Moves between nodes:
state | de su
q229 | q271 q603
q683 | q245 q391
q983 | q229 q938
q410 | q101 q264
q945 | q212 q867
q597 | q349 q547
q685 | q845 q245
q687 | q453 q573
q746 | q533 q731
q659 | q89 q229
q654 | q615 q298
q374 | q280 q453
q264 | q750 q689
q131 | q264 q811
q586 | q687 q985
q426 | q39 q766
q298 | q654 q671
q799 | q664 q599
q141 | q938 q694
q308 | q33 q271
q615 | q360 q615
q843 | q158 q775
q33 | q229 q410
q737 | q218 q167
q930 | q843 q50
q423 | q685 q683
q50 | q731 q843
q89 | q477 q101
q212 | q593 q88
q331 | q811 q659
q688 | q633 q664
q56 | q280 q573
q785 | q66 q423
q631 | q167 q39
q349 | q603 q746
q798 | q659 q983
q633 | q664 q999
q809 | q546 q586
q599 | q797 q158
q689 | q39 q359
q867 | q766 q593
q547 | q271 q222
q345 | q308 q308
q788 | q17 q264
q603 | q547 q867
q546 | q139 q766
q226 | q89 q775
q222 | q212 q139
q869 | q694 q354
q775 | q101 q410
q245 | q866 q218
q694 | q225 q122
q999 | q599 q985
q122 | q746 q417
q158 | q88 q33
q715 | q912 q339
q315 | q671 q89
q224 | q797 q785
q484 | q597 q603
q339 | q788 q131
q354 | q122 q50
q360 | q331 q315
q766 | q423 q845
q88 | q593 q633
q359 | q298 q315
q706 | q484 q50
q280 | q139 q945
q325 | q798 q658
q658 | q983 q264
q771 | q410 q360
q66 | q766 q685
q138 | q353 q912
q671 | q226 q477
q664 | q50 q797
q218 | q477 q426
q353 | q715 q144
q225 | q354 q746
q866 | q391 q546
q417 | q688 q139
q372 | q659 q158
q811 | q689 q615
q985 | q529 q453
q695 | q315 q359
q573 | q224 q945
q912 | q144 q788
q277 | q867 q212
q167 | q426 q138
q529 | q737 q631
q101 | q141 q372
q938 | q141 q869
q391 | q631 q374
q742 | q88 q688
q144 | q339 q737
q17 | q131 q750
q139 | q308 q592
q453 | q985 q737
q845 | q683 q866
q483 | q869 q694
q477 | q775 q771
q750 | q983 q654
q593 | q742 q417
q509 | q706 q597
q797 | q683 q139
q592 | q945 q66
q731 | q930 q158
q533 | q33 q88
q271 | q938 q483
q39 | q138 q715

In the rows, 151 stands for zero.

The rows follow the links: the fewer symbols apart two nodes are, the more alike their rows tend to be.

Row, then node:
129,136,165,153,184,136,166,86,198,117,134,162,80,226,149,148,181,113,147,218,107,260,166,141,101,166,138,165,137,192,193,138,96,182,264,152,205,123,145,200,199,155,124,187,96,157,69,159,136 -> q245
235,179,176,133,179,161,134,162,37,132,144,178,86,105,157,120,171,165,130,211,156,90,118,154,108,185,198,109,85,163,105,127,224,99,97,97,200,206,223,145,142,110,98,179,191,150,178,108,104 -> q945
149,138,185,159,173,137,133,89,193,103,149,150,72,206,138,143,186,104,138,214,110,247,135,152,92,182,159,163,116,196,206,125,107,166,266,115,214,144,151,204,205,178,116,183,118,163,64,149,120 -> q423
154,116,184,111,199,113,176,166,136,216,224,184,129,172,167,168,123,123,181,174,118,221,194,16,124,102,209,156,181,168,209,132,172,164,90,226,68,168,164,175,137,124,151,85,110,133,168,130,109 -> q715
137,216,130,175,168,224,221,153,119,108,92,122,196,156,229,160,177,210,235,130,192,179,152,122,174,125,104,82,114,183,79,130,129,151,123,131,143,179,211,112,105,150,133,236,150,171,197,191,206 -> q586
136,135,157,124,210,133,226,144,126,201,168,200,119,187,187,179,137,129,204,198,122,240,250,41,109,120,169,120,163,169,139,127,143,163,123,254,105,144,183,164,127,88,149,155,81,133,166,167,141 -> q167
157,114,167,187,108,112,214,130,186,191,146,53,175,135,147,198,107,102,165,106,158,100,161,146,136,187,187,141,142,167,96,169,99,96,201,175,206,158,87,142,210,209,293,114,200,167,155,127,173 -> q354
187,145,171,192,128,99,242,138,163,175,167,67,159,141,151,194,119,113,139,83,180,118,204,144,135,199,171,136,163,137,108,185,113,116,211,143,252,188,121,154,232,199,271,107,206,141,169,122,168 -> q869
242,160,175,144,158,143,144,161,30,120,164,175,91,138,145,151,180,133,92,209,147,95,136,166,113,216,179,110,111,161,115,140,213,95,120,98,240,207,219,171,168,124,78,176,176,154,147,112,92 -> q139
134,185,129,198,169,206,69,115,145,204,192,99,156,95,162,112,160,144,183,164,86,99,209,223,111,173,116,146,74,123,167,187,218,127,181,181,119,117,85,164,91,122,211,111,227,179,156,136,210 -> q349
128,56,132,144,57,152,121,155,165,126,103,124,229,154,126,192,136,140,142,176,125,92,9,145,196,122,169,166,167,218,130,111,123,107,87,147,92,112,133,155,127,213,153,175,126,214,110,168,127 -> q664
153,110,174,113,189,115,184,168,126,224,216,190,131,174,169,175,130,123,176,185,113,215,204,20,121,114,205,148,187,161,183,128,177,157,85,247,75,172,168,176,133,114,154,96,104,127,170,130,111 -> q353
124,194,122,180,154,214,229,157,117,113,89,126,208,166,222,174,165,207,236,136,188,176,147,109,180,119,107,84,133,189,72,124,123,148,100,144,120,168,207,108,91,145,141,234,130,179,191,195,200 -> q985
234,168,163,152,171,161,87,158,45,165,187,169,100,95,136,115,174,153,108,208,125,58,163,194,104,199,174,139,91,135,132,166,260,99,109,126,185,184,179,162,118,95,122,136,207,147,174,103,123 -> q222
227,154,141,165,159,143,174,169,50,153,192,212,133,165,131,152,177,135,56,155,154,107,244,184,152,226,107,142,202,82,134,219,221,146,123,145,218,177,198,185,161,89,81,135,156,108,171,128,126 -> q345
165,180,176,174,194,172,177,99,140,95,128,155,75,209,186,143,201,136,162,209,140,242,164,148,90,173,132,128,85,204,160,119,128,151,233,100,241,174,202,185,181,151,96,228,131,171,94,159,137 -> q546
214,181,153,204,161,142,195,141,101,162,202,130,145,150,151,148,169,128,92,106,159,102,260,184,153,235,112,140,182,76,147,237,200,143,189,130,229,189,146,179,184,141,167,102,214,119,182,123,177 -> q271
154,108,181,108,190,114,172,167,136,213,226,174,129,176,159,169,131,129,192,164,122,216,186,6,130,106,200,167,186,170,214,138,176,164,80,227,63,172,168,184,134,137,146,87,108,133,176,129,111 -> q912

Each walk starts at a row. The symbols on each line, taken left to right, move it on to the next node.
Each answer is a row, close to the row of the node it stands for.
157,145,184,153,195,133,144,97,166,119,162,165,44,200,142,142,184,102,133,235,102,237,153,142,78,177,166,151,109,188,201,131,134,156,249,132,220,154,163,209,200,149,108,184,121,159,77,145,118
su su su de su de su su
216,101,159,108,110,123,104,186,57,168,155,180,132,99,110,165,133,138,105,208,134,34,63,150,142,173,227,144,138,167,113,119,205,78,53,140,158,175,174,152,154,136,133,147,160,169,150,107,75
su de su su su su de su
224,159,170,130,176,142,79,152,58,166,173,176,82,103,127,111,170,136,101,230,112,81,124,183,91,186,206,126,90,150,136,141,243,105,118,122,181,179,186,167,133,96,114,145,178,154,145,95,102
112,139,151,126,195,127,215,116,169,174,132,229,98,211,156,165,150,134,160,208,125,244,250,129,104,140,133,138,178,145,134,133,104,186,192,231,157,108,162,169,160,82,127,186,52,120,116,174,140
de su de su de su su su su
110,149,123,111,149,114,176,162,173,177,99,265,129,149,112,142,120,161,96,166,173,156,231,226,161,137,118,168,214,84,94,158,117,202,166,220,150,72,128,119,158,59,132,172,78,84,143,174,151
de de su su de su de de
93,78,112,172,80,171,109,124,213,170,123,98,232,150,127,185,131,127,164,151,98,103,106,192,168,131,107,173,152,181,143,151,103,118,158,205,88,74,67,159,123,197,225,149,147,210,115,178,193
181,114,175,173,107,102,209,139,164,197,153,64,171,118,138,200,102,107,150,120,155,84,158,144,126,179,210,136,134,157,96,158,115,83,182,163,215,170,104,138,217,203,285,113,204,170,151,110,153
de su de su su su
113,118,108,132,117,127,170,164,178,167,117,247,181,173,107,155,135,157,81,147,157,133,211,229,184,157,87,186,246,90,108,180,123,191,138,211,132,65,125,130,145,82,125,169,77,103,129,182,163
de su de su su de su de
230,134,173,116,140,132,94,181,44,169,162,188,117,102,117,143,145,145,101,216,130,50,102,165,130,180,210,133,119,154,116,134,222,83,64,131,164,178,195,151,137,108,110,149,175,157,163,106,91
119,195,125,190,182,215,59,119,148,195,185,107,147,99,162,94,177,155,182,165,88,126,201,220,110,155,99,142,69,126,176,181,221,141,183,174,103,110,93,160,75,121,191,126,212,174,153,150,213
su su su su su de de de
141,140,177,145,182,135,139,89,202,113,143,158,62,215,138,142,188,111,141,210,113,244,144,155,100,179,153,162,119,192,207,141,107,166,271,131,219,140,145,203,210,179,116,182,114,167,68,156,124
de su de de de de
139,130,174,123,210,116,211,117,145,197,168,204,76,201,161,157,142,118,174,231,109,252,243,73,84,134,167,139,157,166,157,125,133,168,172,237,144,140,173,177,157,86,142,161,68,127,129,148,121
223,171,185,140,184,145,126,134,72,119,160,178,55,147,141,126,185,129,104,227,135,142,124,163,91,194,197,124,85,172,145,124,193,117,172,85,252,201,214,181,184,126,86,181,169,159,123,113,92
de su de su su de su de
216,213,164,148,189,183,180,160,44,126,120,165,110,128,186,144,180,180,162,186,176,124,141,136,124,180,171,85,86,162,73,124,200,115,111,96,214,223,247,127,132,116,91,217,181,154,186,131,136
su su su de su de
148,69,129,126,69,155,122,175,122,126,107,152,219,145,128,194,134,144,144,167,143,73,9,134,202,133,180,154,173,211,109,110,128,94,50,155,102,137,154,139,134,193,134,185,125,209,139,167,122
177,173,127,201,152,180,117,156,120,123,209,158,178,169,136,124,202,156,81,93,157,129,221,215,187,213,55,173,217,78,208,250,222,186,160,108,167,154,156,184,136,137,93,115,184,120,167,154,184
su su de de su su de su
139,132,179,108,212,113,192,162,153,224,202,203,100,172,171,168,120,131,200,191,120,238,218,29,104,104,206,146,159,170,172,109,149,172,105,249,100,168,171,161,134,101,158,120,95,126,161,138,121
de su su su de de de su de
178,208,137,199,183,200,83,133,105,187,209,121,130,98,154,98,185,152,137,168,107,98,230,225,101,190,114,135,89,104,168,196,252,141,170,152,149,150,130,174,91,98,169,108,224,151,171,125,183
154,116,173,113,199,122,193,164,131,208,215,182,134,175,172,174,126,135,196,169,125,222,195,1,129,106,200,151,184,169,193,134,169,167,77,239,68,168,173,176,123,125,143,105,104,131,179,142,123
su su de su de su su
116,173,162,155,197,172,214,98,165,117,124,159,89,219,197,160,189,136,202,202,135,278,181,104,103,158,127,116,107,198,154,115,99,166,232,163,199,149,184,185,172,143,117,217,94,168,107,180,152
su su su de de su de de
138,121,118,147,113,126,185,177,161,145,130,231,185,177,111,168,149,143,65,113,175,136,238,225,195,179,77,183,253,79,121,206,123,187,153,190,174,94,139,146,175,105,125,159,94,90,146,178,163
138,169,111,164,134,164,128,166,167,104,157,198,195,182,130,120,181,180,77,90,181,152,183,217,232,171,56,193,250,70,195,234,169,215,160,121,136,121,154,168,144,134,67,141,129,108,160,182,173
su su su su de de de de
193,71,153,107,86,121,105,189,83,154,141,171,169,125,103,183,125,136,105,192,139,45,47,146,167,153,216,152,156,186,113,117,175,71,44,156,132,158,167,140,144,158,129,149,148,179,142,127,83
su su su su de su su de de de
166,128,164,184,123,110,218,134,176,196,156,59,162,126,159,200,111,103,169,104,157,103,177,148,132,183,178,134,134,158,98,164,102,97,203,178,220,167,94,144,224,204,287,109,210,169,156,127,171
154,221,136,173,195,211,235,143,100,111,92,147,147,170,227,154,185,194,226,167,184,199,170,109,140,143,122,72,100,186,78,110,142,147,140,127,176,189,234,130,117,127,114,248,143,167,183,182,180
de de su su de de su su de
123,158,161,131,208,152,248,136,140,188,147,177,119,199,198,178,143,142,234,188,139,258,233,40,113,120,146,101,152,177,126,117,122,167,137,247,120,155,186,157,128,98,147,188,76,146,172,173,158
de su su de de
149,127,189,111,192,122,144,180,159,189,233,154,141,168,164,153,132,144,187,145,134,221,145,10,156,97,204,174,185,162,248,139,176,181,86,186,59,193,160,178,140,170,136,71,134,146,180,130,103
